Here is a tiny trained network, its code and every weight. The questions are about switching its units off for an input and a target symbol, where a switched-off unit gives its printed mean instead of its output.

import numpy as np


def w(rows, s, z=0):
    codes = np.array(rows[::2]) - 128.0
    scale = np.full(codes.shape[1], s)
    scale[-1] = z or s
    return codes * scale


def norm(h):
    return h / np.sqrt((h * h).mean(-1, keepdims=True) + 1e-5)


def f(y):
    return np.maximum(y, 0)


def softmax(a):
    e = np.exp(a - a.max(-1, keepdims=True))
    return e / e.sum(-1, keepdims=True)


def log_softmax(a):
    a = a - a.max(-1, keepdims=True)
    return a - np.log(np.exp(a).sum(-1, keepdims=True))


def net(x, mask):
    ids = ['ΔΠαβγεζσφ'.index(c) for c in x.split()]
    T = len(ids)
    res = E[ids] + P[:T]
    u = 0
    for l in range(3):
        q, k, v = (norm(res) @ M[l].T for M in (Q, K, V))
        z = softmax(np.where(np.tri(T) > 0, q @ k.T / 2**0.5, -1e9)) @ v
        res = res + np.where(mask[u], z, O[l][:, -1]) @ O[l][:, :-1]
        u += 1
        y = f(norm(res) @ A[l][:, :-1].T + A[l][:, -1])
        res = res + np.where(mask[u : u + 4], y, B[l][:, -1]) @ B[l][:, :-1]
        u += 4
    return log_softmax(norm(res)[-1] @ U[:, :-1].T + U[:, -1])


Q, K, V, O, A, B = {}, {}, {}, {}, {}, {}
E = w([
[108,63,211],'Δ',
[122,251,42],'Π',
[58,250,119],'α',
[115,55,206],'β',
[75,75,205],'γ',
[188,104,130],'ε',
[107,57,207],'ζ',
[104,251,50],'σ',
[152,63,180],'φ',
],0.012)
P = w([
[171,101,134],'0',
[170,109,104],'1',
[7,67,144],'2',
[171,101,81],'3',
[12,86,144],'4',
[178,125,92],'5',
[33,87,149],'6',
[193,175,114],'7',
[51,106,174],'8',
[209,239,161],'9',
],0.014)
Q[0] = w([
[254,85,205],'L0H1',
[86,67,68],'L0H1',
],0.0039)
K[0] = w([
[53,142,194],'L0H1',
[151,54,1],'L0H1',
],0.0079)
V[0] = w([
[152,171,243],'L0H1',
[2,98,169],'L0H1',
],0.0098)
O[0] = w([
[115,2,47,176],'L0H1',
[149,212,255,253],'L0H1',
],0.0076,0.0036)
A[0] = w([
[89,52,98,221],'L0N1',
[136,114,148,6],'L0N2',
[253,129,119,234],'L0N3',
[183,83,212,56],'L0N4',
],0.014,0.0018)
B[0] = w([
[157,157,218,192],'L0N1',
[112,117,126,145],'L0N2',
[247,119,139,194],'L0N3',
[162,161,202,254],'L0N4',
],0.011,0.0074)
Q[1] = w([
[114,104,254],'L1H1',
[180,125,247],'L1H1',
],0.009)
K[1] = w([
[252,176,79],'L1H1',
[252,148,91],'L1H1',
],0.013)
V[1] = w([
[201,255,180],'L1H1',
[116,34,89],'L1H1',
],0.0046)
O[1] = w([
[74,104,2,254],'L1H1',
[122,183,128,67],'L1H1',
],0.0087,0.0036)
A[1] = w([
[205,189,107,253],'L1N1',
[3,75,137,19],'L1N2',
[90,55,199,26],'L1N3',
[58,189,127,250],'L1N4',
],0.013,0.0045)
B[1] = w([
[38,229,122,253],'L1N1',
[227,170,91,198],'L1N2',
[125,167,82,202],'L1N3',
[149,75,247,240],'L1N4',
],0.011,0.0074)
Q[2] = w([
[130,206,195],'L2H1',
[178,39,6],'L2H1',
],0.026)
K[2] = w([
[156,224,152],'L2H1',
[107,5,88],'L2H1',
],0.028)
V[2] = w([
[10,116,112],'L2H1',
[3,91,189],'L2H1',
],0.017)
O[2] = w([
[13,197,17,3],'L2H1',
[4,176,195,122],'L2H1',
],0.012,0.0067)
A[2] = w([
[68,120,132,99],'L2N1',
[140,198,175,242],'L2N2',
[150,136,167,255],'L2N3',
[2,119,144,23],'L2N4',
],0.02,0.0064)
B[2] = w([
[97,54,158,141],'L2N1',
[99,176,84,254],'L2N2',
[113,133,98,235],'L2N3',
[93,4,121,154],'L2N4',
],0.024,0.017)
U = w([
[118,159,190,70],'Δ',
[118,135,2,89],'Π',
[57,84,112,254],'α',
[120,142,171,89],'β',
[34,205,209,68],'γ',
[150,88,79,210],'ε',
[118,158,196,58],'ζ',
[89,134,51,29],'σ',
[139,107,130,184],'φ',
],0.017,0.0063)

Each question gives the input, a string of symbols that net reads in full, and the target symbol t.
The units are the heads (2 rows each of Q, K, V and O) and the neurons (one row each of A and B). Each row of codes is followed by its name. A weight is (code - 128) times the scale printed after its matrix; where a second scale follows, it is the last column's (O, A, B and U).
mask holds one flag per unit, layer by layer, with each layer's heads first. A switched-off unit (its flag False) gives its mean, the last column of its rows in O or B, instead of its output. The means were averaged over made-up inputs and are rounded, as every weight is.
A unit's drop is (log p(t) with every unit on - log p(t) with that unit switched off) / (log p(t) with every unit on - log p(t) with every unit switched off).
The circuit of an input: a set's keep is (log p(t) with only the set's units on - log p(t) with every unit switched off) / (log p(t) with every unit on - log p(t) with every unit switched off). Starting from the 12 units with the biggest drops (on a tie, the unit counted first), units are removed one at a time, each time the one whose removal leaves the highest keep (on an exact tie, the one counted first), for as long as the keep stays at least 0.8.
circuit, biggest first: the units of the circuit, biggest drop first
most important unit: the unit with the biggest drop
top k neurons: the k neurons with the biggest drops, biggest first
top k neurons in layer l: the k neurons of layer l with the biggest drops, biggest first
input ε α α ε φ, target ε: circuit, biggest first => [L1N1 L2H1]
input γ ε γ Π Π ε β, target ε: circuit, biggest first => [L2H1]
input Δ Π ε γ ε Π ζ, target Π: top 2 neurons => [L1N2 L1N1]
input γ ε Π, target ε: circuit, biggest first => [L1N1 L2H1]
input α Π β, target Π: circuit, biggest first => [L1N1 L0N3 L2H1 L1N2]
input φ γ α Δ γ Π ε, target Π: circuit, biggest first => [L1N1 L2H1 L1N2 L0N3]
input Π Δ ζ γ γ γ γ ε α, target ε: top 2 neurons in layer 1 => [L1N1 L1N4]
input γ Π Δ, target Π: top 2 neurons in layer 0 => [L0N3 L0N1]
input Π α γ γ γ φ γ Π Π, target Π: top 4 neurons => [L1N1 L0N3 L0N1 L0N4]
input γ Π α, target Π: top 3 neurons => [L1N1 L1N4 L1N2]
input γ φ Π γ α φ γ α ε, target α: top 4 neurons => [L1N4 L0N3 L1N2 L1N3]
input Π α σ, target α: top 2 neurons => [L1N4 L2N4]
input β γ γ Π Δ, target Π: top 3 neurons => [L0N3 L1N2 L1N1]
input Δ γ ε Π γ γ γ ε Π, target ε: top 4 neurons => [L1N1 L0N4 L0N3 L1N4]
input φ ε γ γ, target γ: top 4 neurons => [L0N4 L0N3 L1N2 L0N1]
input γ ε γ, target ε: circuit, biggest first => [L2H1]
input α γ ε, target γ: top 2 neurons in layer 1 => [L1N4 L1N1]
input Δ Π γ, target Π: top 2 neurons => [L1N1 L1N2]
input ζ β β γ γ Π Π α, target α: top 2 neurons in layer 0 => [L0N4 L0N1]
input γ γ α γ ζ Π α ε γ, target ε: most important unit => L2H1
